Below is a small trained network, with its code and all its weights. Each question gives an input and a target symbol and asks what happens when units are switched off, that is, made to give their printed mean instead of their output.

import numpy as np


def w(rows, s, z=0):
    codes = np.array(rows[::2]) - 128.0
    scale = np.full(codes.shape[1], s)
    scale[-1] = z or s
    return codes * scale


def norm(h):
    return h / np.sqrt((h * h).mean(-1, keepdims=True) + 1e-5)


def f(y):
    return np.maximum(y, 0)


def softmax(a):
    e = np.exp(a - a.max(-1, keepdims=True))
    return e / e.sum(-1, keepdims=True)


def log_softmax(a):
    a = a - a.max(-1, keepdims=True)
    return a - np.log(np.exp(a).sum(-1, keepdims=True))


def net(x, mask):
    ids = ['ΞΨΩαγδεζηθλμπστ'.index(c) for c in x.split()]
    T = len(ids)
    res = E[ids] + P[:T]
    r = norm(res)
    for j in range(2):
        rows = slice(3 * j, 3 * j + 3)
        q, k, v = (r @ M[0][rows].T for M in (Q, K, V))
        z = softmax(np.where(np.tri(T) > 0, q @ k.T / 3**0.5, -1e9)) @ v
        o = O[0][rows]
        res = res + np.where(mask[j], z, o[:, -1]) @ o[:, :-1]
    y = f(norm(res) @ A[0][:, :-1].T + A[0][:, -1])
    res = res + np.where(mask[2:6], y, B[0][:, -1]) @ B[0][:, :-1]
    return log_softmax(norm(res)[-1] @ U[:, :-1].T + U[:, -1])


Q, K, V, O, A, B = {}, {}, {}, {}, {}, {}
E = w([
[97,112,109,142],'Ξ',
[225,101,42,171],'Ψ',
[133,146,127,163],'Ω',
[129,126,171,112],'α',
[137,151,110,178],'γ',
[82,167,124,140],'δ',
[179,128,85,86],'ε',
[132,76,154,125],'ζ',
[174,185,102,147],'η',
[129,78,166,123],'θ',
[97,124,154,123],'λ',
[232,105,182,156],'μ',
[184,62,168,255],'π',
[78,147,141,145],'σ',
[132,89,153,124],'τ',
],0.032)
P = w([
[147,146,164,254],'0',
[149,133,157,217],'1',
[149,118,156,193],'2',
[152,108,151,169],'3',
[149,98,146,149],'4',
[151,94,138,125],'5',
[151,92,123,104],'6',
[153,83,118,84],'7',
[158,89,99,66],'8',
[164,85,83,45],'9',
],0.0077)
Q[0] = w([
[129,198,153,142],'H0',
[172,165,184,151],'H0',
[4,20,101,136],'H0',
[82,191,143,76],'H1',
[34,173,91,93],'H1',
[110,193,149,139],'H1',
],0.036)
K[0] = w([
[182,166,162,153],'H0',
[173,107,148,194],'H0',
[2,135,119,69],'H0',
[103,202,143,91],'H1',
[38,182,113,91],'H1',
[85,169,147,161],'H1',
],0.034)
V[0] = w([
[216,113,168,150],'H0',
[183,203,130,127],'H0',
[83,104,51,195],'H0',
[8,130,99,159],'H1',
[110,162,221,137],'H1',
[105,180,114,93],'H1',
],0.018)
O[0] = w([
[136,49,116,16,173],'H0',
[117,194,144,57,90],'H0',
[100,177,5,155,173],'H0',
[41,160,87,224,99],'H1',
[84,124,219,127,184],'H1',
[48,148,101,101,2],'H1',
],0.013,0.0082)
A[0] = w([
[102,57,122,15,135],'N0',
[106,236,96,11,114],'N1',
[1,242,193,130,201],'N2',
[192,223,153,140,2],'N3',
],0.023,0.0054)
B[0] = w([
[69,208,81,137,253],'N0',
[12,129,141,195,184],'N1',
[252,28,150,112,243],'N2',
[85,221,130,86,151],'N3',
],0.029,0.012)
U = w([
[50,47,62,84,95],'Ξ',
[61,80,213,93,95],'Ψ',
[108,151,139,119,132],'Ω',
[112,152,130,113,130],'α',
[128,127,135,112,20],'γ',
[206,223,167,175,3],'δ',
[119,132,136,121,64],'ε',
[81,123,136,89,166],'ζ',
[185,145,28,69,89],'η',
[188,154,143,3,75],'θ',
[159,66,187,130,244],'λ',
[93,142,133,123,163],'μ',
[131,118,78,220,141],'π',
[87,139,150,137,129],'σ',
[147,221,148,126,122],'τ',
],0.016,0.0058)

Each question gives the input, a string of symbols that net reads in full, and the target symbol t.
The units are the heads (3 rows each of Q, K, V and O) and the neurons (one row each of A and B). Each row of codes is followed by its name. A weight is (code - 128) times the scale printed after its matrix; where a second scale follows, it is the last column's (O, A, B and U).
mask holds one flag per unit, heads first, then neurons. A switched-off unit (its flag False) gives its mean, the last column of its rows in O or B, instead of its output. The means were averaged over made-up inputs and are rounded, as every weight is.
A unit's drop is (log p(t) with every unit on - log p(t) with that unit switched off) / (log p(t) with every unit on - log p(t) with every unit switched off).
The circuit of an input: a set's keep is (log p(t) with only the set's units on - log p(t) with every unit switched off) / (log p(t) with every unit on - log p(t) with every unit switched off). Starting from all 6 units, units are removed one at a time, each time the one whose removal leaves the highest keep (on an exact tie, the one counted first), for as long as the keep stays at least 0.8.
circuit, biggest first: the units of the circuit, biggest drop first
unit that matters most: the unit with the biggest drop
k most important neurons: the k neurons with the biggest drops, biggest first
heads that matter: for each layer, one digit per head in row order, 1 if its drop is at least 0.15 and else 0, layers parted by /
drop when u is switched off: that unit's drop, to one decimal
input σ Ψ θ Ξ λ ζ ε μ θ ζ, target θ: 3 most important neurons -> [N1 N2 N0]
input θ ζ γ σ α Ψ θ, target η: circuit, biggest first -> [H1]
input λ λ γ Ξ λ μ τ ε τ θ, target θ: heads that matter -> 01
input σ γ γ π γ ζ ζ ζ, target δ: heads that matter -> 11
input Ξ Ω ζ ζ σ τ, target δ: circuit, biggest first -> [H0 H1 N1]
input μ τ τ δ θ, target τ: circuit, biggest first -> [N3 H0]
input Ω μ γ, target θ: heads that matter -> 01
input γ Ψ θ δ θ, target τ: circuit, biggest first -> [H0 N3]
input τ η Ψ γ π ζ Ω ε θ, target η: 3 most important neurons -> [N1 N0 N2]
input σ γ π ζ ζ, target δ: 3 most important neurons -> [N2 N0 N1]
input τ γ γ η ζ α η α θ, target Ψ: 3 most important neurons -> [N2 N0 N3]
input λ π γ τ μ τ, target θ: 2 most important neurons -> [N1 N2]
input γ ζ ζ Ξ ζ λ γ ζ σ δ, target λ: 2 most important neurons -> [N2 N0]
input Ξ μ ε ε, target θ: unit that matters most -> H1
input λ σ σ σ λ δ ζ, target τ: 2 most important neurons -> [N3 N2]
input δ Ξ Ξ γ γ θ, target π: 2 most important neurons -> [N2 N0]
input η λ Ψ π η γ, target η: drop when H0 is switched off -> 0.9
input γ ζ δ, target λ: drop when N2 is switched off -> 0.9
input Ω π α α Ω η θ, target Ψ: drop when H1 is switched off -> 0.7
input γ τ τ γ λ α μ Ω, target θ: unit that matters most -> H1
